Below is a small trained network, with its code and all its weights. Each question gives an input and a class and asks what happens when units are switched off, that is, made to give their printed mean instead of their output.

import numpy as np


def w(rows, s, z=0):
    codes = np.array(rows[::2]) - 128.0
    scale = np.full(codes.shape[1], s)
    scale[-1] = z or s
    return codes * scale


def f(y):
    return np.maximum(y, 0)


def log_softmax(a):
    a = a - a.max(-1, keepdims=True)
    return a - np.log(np.exp(a).sum(-1, keepdims=True))


def net(x, mask):
    res = np.array(x, float).reshape(1, 8) / 4 @ E
    y = f(res @ A[0][:, :-1].T + A[0][:, -1])
    res = res + np.where(mask, y, B[0][:, -1]) @ B[0][:, :-1]
    return log_softmax(res[-1] @ U[:, :-1].T + U[:, -1])


A, B = {}, {}
E = w([
[106,92,153,111,251,59,116,107,195,100],'x0',
[129,128,129,129,127,125,128,131,125,130],'x1',
[128,127,129,123,123,124,129,132,125,130],'x2',
[126,127,130,128,127,128,126,127,132,131],'x3',
[170,147,101,102,146,161,170,243,199,143],'x4',
[128,129,129,130,129,127,128,132,127,126],'x5',
[178,79,208,211,117,120,180,129,133,198],'x6',
[129,128,126,124,127,124,132,131,128,125],'x7',
],0.011)
A[0] = w([
[50,114,131,67,186,67,53,61,119,74,123],'n0',
[160,47,230,215,162,81,174,67,141,192,22],'n1',
[144,156,72,100,172,156,142,183,203,117,143],'n2',
[110,124,123,120,138,122,107,113,128,128,110],'n3',
[150,79,176,143,237,67,164,154,218,117,2],'n4',
[128,126,130,126,125,125,123,131,129,129,124],'n5',
[111,193,60,114,2,185,94,96,5,116,51],'n6',
[62,103,135,89,185,59,58,37,120,72,108],'n7',
[56,119,129,73,187,74,58,54,126,72,124],'n8',
[128,189,61,136,51,186,117,123,44,119,164],'n9',
[150,71,200,199,136,116,147,88,129,157,117],'n10',
[151,153,74,67,198,136,163,222,222,103,22],'n11',
[219,127,172,181,43,195,228,235,143,229,86],'n12',
[108,225,7,48,99,193,85,187,133,61,28],'n13',
[108,102,184,207,61,113,98,23,9,137,48],'n14',
],0.0051,0.0082)
B[0] = w([
[161,174,84,168,135,169,142,124,137,71,246],'n0',
[17,124,181,113,195,73,36,42,64,72,210],'n1',
[95,92,184,92,118,82,117,132,103,154,203],'n2',
[136,128,124,136,128,136,131,130,128,124,141],'n3',
[162,61,206,56,42,78,190,228,166,231,181],'n4',
[126,129,127,128,129,131,127,131,127,130,128],'n5',
[31,126,168,129,209,79,46,48,57,73,239],'n6',
[161,173,84,174,129,170,146,130,144,67,244],'n7',
[159,176,87,172,129,173,144,122,137,63,244],'n8',
[80,80,194,79,133,69,111,126,129,153,255],'n9',
[90,99,172,90,132,88,115,132,116,143,210],'n10',
[1,121,195,122,214,53,22,21,8,61,183],'n11',
[212,176,64,175,111,183,220,146,187,97,245],'n12',
[157,62,197,67,58,79,182,204,178,217,209],'n13',
[164,58,199,52,57,78,186,215,200,220,239],'n14',
],0.0075,0.0076)
U = w([
[67,125,142,123,186,104,35,63,90,94,245],'0',
[144,87,160,86,73,105,158,185,149,217,102],'1',
[210,185,2,217,118,231,167,135,150,101,6],'2',
],0.0099,0.0021)

Each question gives the input, the list of numbers given to net, and the class t.
The units are the neurons (one row each of A and B). Each row of codes is followed by its name. A weight is (code - 128) times the scale printed after its matrix; where a second scale follows, it is the last column's (A, B and U).
mask holds one flag per neuron, in row order. A switched-off neuron (its flag False) gives its mean, the last column of its row in B, instead of its output. The means were averaged over made-up inputs and are rounded, as every weight is.
A unit's drop is (log p(t) with every unit on - log p(t) with that unit switched off) / (log p(t) with every unit on - log p(t) with every unit switched off).
The circuit of an input: a set's keep is (log p(t) with only the set's units on - log p(t) with every unit switched off) / (log p(t) with every unit on - log p(t) with every unit switched off). Starting from the 12 units with the biggest drops (on a tie, the unit counted first), units are removed one at a time, each time the one whose removal leaves the highest keep (on an exact tie, the one counted first), for as long as the keep stays at least 0.8.
units of the circuit, in order: the units of the circuit, biggest drop first
most important unit: the unit with the biggest drop
top k neurons: the k neurons with the biggest drops, biggest first
drop when u is switched off: that unit's drop, to one decimal
input [-1,-2,6,-2,-7,-2,7,6], class 1: most important unit => n14
input [-6,7,4,2,1,-4,5,4], class 2: top 2 neurons => [n12; n13]
input [0,6,-7,0,2,-1,2,5], class 2: units of the circuit, in order => [n14; n9]
input [-8,-4,-3,5,7,5,1,7], class 2: top 4 neurons => [n12; n14; n4; n10]
input [4,3,4,5,8,-1,-4,-3], class 0: top 2 neurons => [n11; n14]
input [-2,2,-5,8,-7,3,6,-4], class 1: top 3 neurons => [n14; n6; n11]
input [0,0,6,-6,-8,0,7,8], class 1: top 3 neurons => [n14; n6; n11]
input [0,-8,0,-8,-8,4,6,5], class 1: top 3 neurons => [n14; n6; n11]
input [-8,2,7,8,-1,-2,0,-3], class 0: top 2 neurons => [n6; n4]
input [-8,-7,-3,-5,1,3,3,6], class 2: top 3 neurons => [n12; n13; n4]
input [-4,-1,-3,-8,2,-2,-6,-2], class 1: top 3 neurons => [n13; n1; n11]
input [2,5,-8,5,8,-4,-4,-2], class 0: top 2 neurons => [n11; n14]
input [-7,-2,-3,1,-8,3,3,-4], class 1: top 2 neurons => [n14; n11]
input [-6,1,-7,-8,5,-6,-8,-1], class 1: units of the circuit, in order => [n13]
input [-1,4,-1,-4,1,-4,-4,-1], class 1: drop when n6 is switched off => 0.5
input [2,0,5,-6,7,-3,-1,2], class 0: drop when n6 is switched off => -0.1
input [-2,-6,0,8,-5,-1,2,-5], class 1: drop when n14 is switched off => 1.1
